Here is a tiny trained network, its code and every weight. The questions are about switching its units off for an input and a target symbol, where a switched-off unit gives its printed mean instead of its output.

import numpy as np


def w(rows, s, z=0):
    codes = np.array(rows[::2]) - 128.0
    scale = np.full(codes.shape[1], s)
    scale[-1] = z or s
    return codes * scale


def norm(h):
    return h / np.sqrt((h * h).mean(-1, keepdims=True) + 1e-5)


def f(y):
    return np.maximum(y, 0)


def softmax(a):
    e = np.exp(a - a.max(-1, keepdims=True))
    return e / e.sum(-1, keepdims=True)


def log_softmax(a):
    a = a - a.max(-1, keepdims=True)
    return a - np.log(np.exp(a).sum(-1, keepdims=True))


def net(x, mask):
    ids = ['αβεζφψ'.index(c) for c in x.split()]
    T = len(ids)
    res = E[ids] + P[:T]
    r = norm(res)
    for j in range(3):
        rows = slice(3 * j, 3 * j + 3)
        q, k, v = (r @ M[0][rows].T for M in (Q, K, V))
        z = softmax(np.where(np.tri(T) > 0, q @ k.T / 3**0.5, -1e9)) @ v
        o = O[0][rows]
        res = res + np.where(mask[j], z, o[:, -1]) @ o[:, :-1]
    y = f(norm(res) @ A[0][:, :-1].T + A[0][:, -1])
    res = res + np.where(mask[3:15], y, B[0][:, -1]) @ B[0][:, :-1]
    return log_softmax(norm(res)[-1] @ U[:, :-1].T + U[:, -1])


Q, K, V, O, A, B = {}, {}, {}, {}, {}, {}
E = w([
[178,104,179,238,186,56,113,99,142,81,117,112],'α',
[46,185,173,133,254,50,111,164,153,87,97,147],'β',
[93,158,119,151,172,223,70,126,57,68,72,61],'ε',
[133,131,139,113,131,132,195,131,109,91,194,142],'ζ',
[86,126,103,107,123,100,173,81,121,140,144,121],'φ',
[114,100,163,124,133,115,181,130,108,159,99,177],'ψ',
],0.016)
P = w([
[192,208,83,157,3,105,188,162,143,135,84,89],'0',
[95,180,204,149,32,126,158,76,116,133,106,123],'1',
[104,128,136,100,45,117,145,155,93,131,132,100],'2',
[89,149,121,194,58,164,145,145,202,136,123,125],'3',
[147,178,187,127,126,152,157,86,187,151,108,89],'4',
[109,106,115,114,116,136,122,130,127,88,109,123],'5',
[67,131,84,225,61,119,95,167,137,123,178,149],'6',
[103,100,113,145,154,120,112,143,161,141,162,116],'7',
[177,151,144,63,131,127,158,63,59,82,81,126],'8',
[123,93,88,118,184,158,126,91,88,90,124,157],'9',
[85,83,78,123,164,170,53,137,184,168,245,165],'10',
[147,121,149,142,155,114,127,111,143,132,174,154],'11',
],0.015)
Q[0] = w([
[93,128,153,184,187,52,136,116,207,93,141,155],'H0',
[153,119,114,126,108,99,129,99,121,178,188,190],'H0',
[180,132,154,112,197,109,148,78,114,125,109,93],'H0',
[104,148,117,160,110,107,142,134,77,50,74,118],'H1',
[70,162,149,232,210,155,130,90,133,106,127,138],'H1',
[132,112,86,141,52,196,128,165,160,148,123,119],'H1',
[132,79,109,176,71,155,101,135,97,119,136,112],'H2',
[132,148,136,206,161,135,80,138,250,131,136,122],'H2',
[159,71,120,236,175,115,126,62,144,109,140,147],'H2',
],0.015)
K[0] = w([
[93,95,114,114,160,153,115,96,103,100,135,163],'H0',
[203,169,67,125,222,96,129,112,113,78,81,121],'H0',
[84,79,80,142,132,110,91,207,92,146,178,133],'H0',
[84,128,151,182,147,166,98,145,214,182,191,137],'H1',
[130,55,157,96,250,135,91,82,123,118,178,149],'H1',
[152,197,202,109,75,115,163,81,135,153,108,117],'H1',
[121,178,146,114,137,130,151,151,206,131,100,123],'H2',
[156,184,180,89,129,144,163,52,57,120,107,151],'H2',
[132,119,125,41,232,137,145,91,98,110,111,125],'H2',
],0.014)
V[0] = w([
[42,133,55,105,104,158,142,108,184,114,201,101],'H0',
[175,138,150,151,139,30,140,49,76,71,150,52],'H0',
[118,100,150,118,83,43,138,112,201,189,152,145],'H0',
[161,72,80,152,170,49,59,161,177,83,134,144],'H1',
[160,73,108,119,162,111,220,165,110,115,182,159],'H1',
[190,40,146,203,65,171,111,72,99,116,165,95],'H1',
[88,43,132,110,135,115,131,117,107,253,30,97],'H2',
[180,87,241,132,122,175,176,209,120,85,141,194],'H2',
[137,149,189,221,108,98,65,43,130,135,74,93],'H2',
],0.0077)
O[0] = w([
[142,34,93,121,129,151,90,235,174,122,136,147,97],'H0',
[159,109,217,164,66,119,149,129,164,115,78,87,199],'H0',
[162,122,136,140,100,122,98,111,188,165,171,194,152],'H0',
[119,168,254,186,116,115,121,90,140,142,127,96,129],'H1',
[84,121,114,178,100,78,116,109,208,87,145,157,124],'H1',
[114,78,97,193,85,89,124,96,77,131,101,101,82],'H1',
[215,159,97,137,121,64,132,138,51,194,166,160,115],'H2',
[137,167,99,132,124,97,166,50,139,9,69,143,175],'H2',
[145,156,193,179,146,121,109,70,133,151,148,50,254],'H2',
],0.0086,0.0055)
A[0] = w([
[152,99,107,135,135,135,129,157,151,136,159,125,139],'N0',
[89,169,159,87,119,119,139,147,140,153,119,128,13],'N1',
[146,128,143,110,123,147,135,124,111,145,108,131,112],'N2',
[95,137,113,145,180,81,47,160,125,112,116,119,140],'N3',
[130,137,110,151,180,157,1,148,119,99,130,112,131],'N4',
[147,142,97,142,130,79,146,125,120,135,147,168,51],'N5',
[115,151,174,88,157,116,112,139,154,123,148,124,110],'N6',
[167,102,111,123,120,132,103,189,144,169,150,146,16],'N7',
[102,160,109,132,125,130,148,128,135,123,118,103,126],'N8',
[146,127,110,116,125,96,166,126,111,135,140,161,2],'N9',
[128,112,152,112,131,110,119,119,125,98,114,145,132],'N10',
[131,162,99,124,108,206,60,153,64,118,86,108,222],'N11',
],0.016,0.0031)
B[0] = w([
[131,115,153,96,122,112,99,133,123,145,100,130,167],'N0',
[156,167,115,127,135,148,113,162,146,125,173,139,199],'N1',
[110,132,97,124,130,116,124,143,138,114,150,112,167],'N2',
[170,123,130,182,221,139,92,131,141,90,175,114,233],'N3',
[171,130,120,130,199,95,123,84,120,93,164,107,251],'N4',
[167,157,84,114,167,110,129,98,133,130,145,171,221],'N5',
[110,160,127,159,129,152,103,154,126,132,136,143,253],'N6',
[129,93,172,91,92,98,80,128,119,161,161,113,173],'N7',
[126,101,132,127,143,133,105,137,114,154,137,155,191],'N8',
[159,165,117,131,131,113,120,96,106,141,121,164,197],'N9',
[128,130,101,151,136,128,83,126,163,131,129,110,191],'N10',
[150,82,104,110,252,139,147,142,66,103,132,70,221],'N11',
],0.017,0.0064)
U = w([
[136,101,200,200,116,94,199,56,119,128,104,73,52],'α',
[124,186,141,156,143,210,144,215,129,122,143,145,105],'β',
[138,67,78,135,170,165,213,183,3,120,102,50,254],'ε',
[90,37,70,135,106,122,198,160,182,35,86,141,204],'ζ',
[158,27,146,90,100,58,103,178,113,169,143,139,76],'φ',
[187,138,52,127,143,71,181,82,89,122,136,197,79],'ψ',
],0.0046,0.0008)

Each question gives the input, a string of symbols that net reads in full, and the target symbol t.
The units are the heads (3 rows each of Q, K, V and O) and the neurons (one row each of A and B). Each row of codes is followed by its name. A weight is (code - 128) times the scale printed after its matrix; where a second scale follows, it is the last column's (O, A, B and U).
mask holds one flag per unit, heads first, then neurons. A switched-off unit (its flag False) gives its mean, the last column of its rows in O or B, instead of its output. The means were averaged over made-up inputs and are rounded, as every weight is.
A unit's drop is (log p(t) with every unit on - log p(t) with that unit switched off) / (log p(t) with every unit on - log p(t) with every unit switched off).
The circuit of an input: a set's keep is (log p(t) with only the set's units on - log p(t) with every unit switched off) / (log p(t) with every unit on - log p(t) with every unit switched off). Starting from the 12 units with the biggest drops (on a tie, the unit counted first), units are removed one at a time, each time the one whose removal leaves the highest keep (on an exact tie, the one counted first), for as long as the keep stays at least 0.8.
units of the circuit, in order: the units of the circuit, biggest drop first
which heads matter: for each layer, one digit per head in row order, 1 if its drop is at least 0.15 and else 0, layers parted by /
drop of u: that unit's drop, to one decimal
input ψ α φ ε α ζ ψ ε α ψ φ, target α: units of the circuit, in order -> [H0]
input ε ε ψ ε α β α φ α, target φ: units of the circuit, in order -> [H0, N7]
input α α ε ζ φ, target ε: units of the circuit, in order -> [H1, H0]
input φ α φ, target φ: which heads matter -> 011
input ψ β ψ ψ φ α ψ β ψ α α, target α: units of the circuit, in order -> [H0, H1]
input ψ φ φ ψ ψ, target φ: which heads matter -> 000
input φ α β φ ε φ, target φ: units of the circuit, in order -> [H2, N7, H0]
input ζ β ψ ε α ε ψ ζ α ζ α, target ζ: which heads matter -> 011
input ε α ζ, target ε: which heads matter -> 010
input ψ φ ψ ε α φ α, target φ: units of the circuit, in order -> [H2, N7]
input ψ ψ β, target β: which heads matter -> 010
input β ζ ψ, target β: which heads matter -> 000
input φ ζ β ψ β α ζ, target β: which heads matter -> 010
input ζ ζ α β ψ ψ ψ β α, target β: units of the circuit, in order -> [H1, N6]
input ψ α ζ α, target ζ: which heads matter -> 001
input β ζ φ ψ ζ, target φ: which heads matter -> 100
input ζ ψ ζ ε φ, target ζ: which heads matter -> 001
input ζ β β ψ β ψ ζ β α φ, target β: which heads matter -> 010
input β ψ β α ψ φ α ε α ψ ψ, target α: which heads matter -> 100
input ψ ε ζ β φ β ζ, target φ: which heads matter -> 000
input α β ψ φ ε α ψ, target ε: which heads matter -> 110
input α ζ β ψ, target ζ: which heads matter -> 011
input ε β ε α φ ε α ψ ε ψ ζ, target ε: drop of H1 -> 0.3
input ψ β ζ ζ ψ β α β α, target β: drop of H0 -> 0.0
input ψ ψ α ψ, target ψ: drop of H1 -> 0.2
input α φ β, target β: drop of H1 -> 0.3
